Below is a small trained network, with its code and all its weights. Each question gives an input and a class and asks what happens when units are switched off, that is, made to give their printed mean instead of their output.

import numpy as np


def w(rows, s, z=0):
    codes = np.array(rows[::2]) - 128.0
    scale = np.full(codes.shape[1], s)
    scale[-1] = z or s
    return codes * scale


def norm(h):
    return h / np.sqrt((h * h).mean(-1, keepdims=True) + 1e-5)


def f(y):
    return np.maximum(y, 0)


def log_softmax(a):
    a = a - a.max(-1, keepdims=True)
    return a - np.log(np.exp(a).sum(-1, keepdims=True))


def net(x, mask):
    res = np.array(x, float).reshape(1, 3) / 4 @ E
    u = 0
    for l in range(3):
        y = f(norm(res) @ A[l][:, :-1].T + A[l][:, -1])
        res = res + np.where(mask[u : u + 5], y, B[l][:, -1]) @ B[l][:, :-1]
        u += 5
    return log_softmax(norm(res)[-1] @ U[:, :-1].T + U[:, -1])


A, B = {}, {}
E = w([
[10,30,125,178,172,244,145,127,95],'x0',
[90,250,191,128,182,65,55,228,95],'x1',
[53,176,60,168,133,47,84,103,21],'x2',
],0.0014)
A[0] = w([
[172,78,23,128,36,155,105,28,110,65],'L0N1',
[173,108,45,158,135,114,202,35,101,54],'L0N2',
[168,95,213,134,100,185,183,85,254,4],'L0N3',
[113,54,127,157,156,212,165,147,188,110],'L0N4',
[114,55,170,194,184,159,128,147,121,72],'L0N5',
],0.0023,0.0024)
B[0] = w([
[98,93,56,71,65,62,189,63,98,243],'L0N1',
[87,128,73,126,82,48,205,72,123,205],'L0N2',
[167,2,158,234,165,205,44,116,136,218],'L0N3',
[111,201,128,77,126,110,129,181,180,252],'L0N4',
[116,168,127,103,159,93,176,129,134,185],'L0N5',
],0.004,0.0018)
A[1] = w([
[120,193,150,48,161,130,167,141,153,61],'L1N1',
[180,24,195,71,184,250,121,162,250,239],'L1N2',
[5,137,153,138,168,125,59,119,108,50],'L1N3',
[215,191,202,75,93,82,75,146,147,40],'L1N4',
[231,77,167,215,93,223,122,147,220,3],'L1N5',
],0.0023,0.00067)
B[1] = w([
[90,154,80,195,103,157,168,129,143,161],'L1N1',
[112,95,190,34,180,64,48,147,151,255],'L1N2',
[129,87,153,180,125,129,202,97,87,176],'L1N3',
[127,130,88,140,30,176,120,160,180,196],'L1N4',
[218,92,203,52,140,112,3,54,118,202],'L1N5',
],0.0035,0.0032)
A[2] = w([
[151,57,158,230,206,73,61,94,49,157],'L2N1',
[168,71,90,119,83,144,204,4,160,211],'L2N2',
[114,164,148,221,168,206,168,123,29,48],'L2N3',
[67,214,176,107,207,179,136,164,172,6],'L2N4',
[216,234,88,174,60,98,82,224,136,13],'L2N5',
],0.003,0.0012)
B[2] = w([
[252,160,184,116,239,207,142,84,146,192],'L2N1',
[58,239,99,77,95,26,123,94,17,252],'L2N2',
[227,224,125,132,93,221,47,71,104,180],'L2N3',
[103,72,138,180,161,75,239,149,133,175],'L2N4',
[166,9,21,192,28,226,83,191,194,222],'L2N5',
],0.0032,0.0029)
U = w([
[172,57,198,26,151,111,26,116,189,178],'0',
[50,140,41,83,51,24,216,44,58,212],'1',
[33,99,181,155,186,105,231,205,170,2],'2',
[167,121,40,208,2,156,78,217,190,163],'3',
[176,221,146,210,192,208,127,82,48,98],'4',
],0.0088,0.00099)

Each question gives the input, the list of numbers given to net, and the class t.
The units are the neurons (one row each of A and B). Each row of codes is followed by its name. A weight is (code - 128) times the scale printed after its matrix; where a second scale follows, it is the last column's (A, B and U).
mask holds one flag per neuron, layer by layer. A switched-off neuron (its flag False) gives its mean, the last column of its row in B, instead of its output. The means were averaged over made-up inputs and are rounded, as every weight is.
A unit's drop is (log p(t) with every unit on - log p(t) with that unit switched off) / (log p(t) with every unit on - log p(t) with every unit switched off).
The circuit of an input: a set's keep is (log p(t) with only the set's units on - log p(t) with every unit switched off) / (log p(t) with every unit on - log p(t) with every unit switched off). Starting from the 12 units with the biggest drops (on a tie, the unit counted first), units are removed one at a time, each time the one whose removal leaves the highest keep (on an exact tie, the one counted first), for as long as the keep stays at least 0.8.
units of the circuit, in order: the units of the circuit, biggest drop first
unit that matters most: the unit with the biggest drop
k most important neurons of layer l: the k neurons of layer l with the biggest drops, biggest first
drop when u is switched off: that unit's drop, to one decimal
input [8,6,0], class 4: units of the circuit, in order => [L2N3, L1N2]
input [7,2,-4], class 2: units of the circuit, in order => [L0N4, L2N4]
input [0,-4,-2], class 1: units of the circuit, in order => [L2N2]
input [3,6,-6], class 2: 2 most important neurons of layer 1 => [L1N1, L1N5]
input [4,8,-2], class 4: units of the circuit, in order => [L1N3, L1N2]
input [2,4,-2], class 2: 2 most important neurons of layer 0 => [L0N1, L0N2]
input [-2,-8,-3], class 1: 2 most important neurons of layer 0 => [L0N1, L0N2]
input [-1,1,2], class 3: 2 most important neurons of layer 0 => [L0N3, L0N1]
input [1,4,-2], class 2: 3 most important neurons of layer 0 => [L0N1, L0N2, L0N3]
input [-5,-1,0], class 3: drop when L2N5 is switched off => 0.2
input [-1,-5,-2], class 1: drop when L0N1 is switched off => 2.5
input [-7,7,6], class 3: drop when L2N5 is switched off => 0.1
input [-1,8,2], class 3: drop when L2N5 is switched off => 0.2
input [7,5,0], class 4: unit that matters most => L2N3
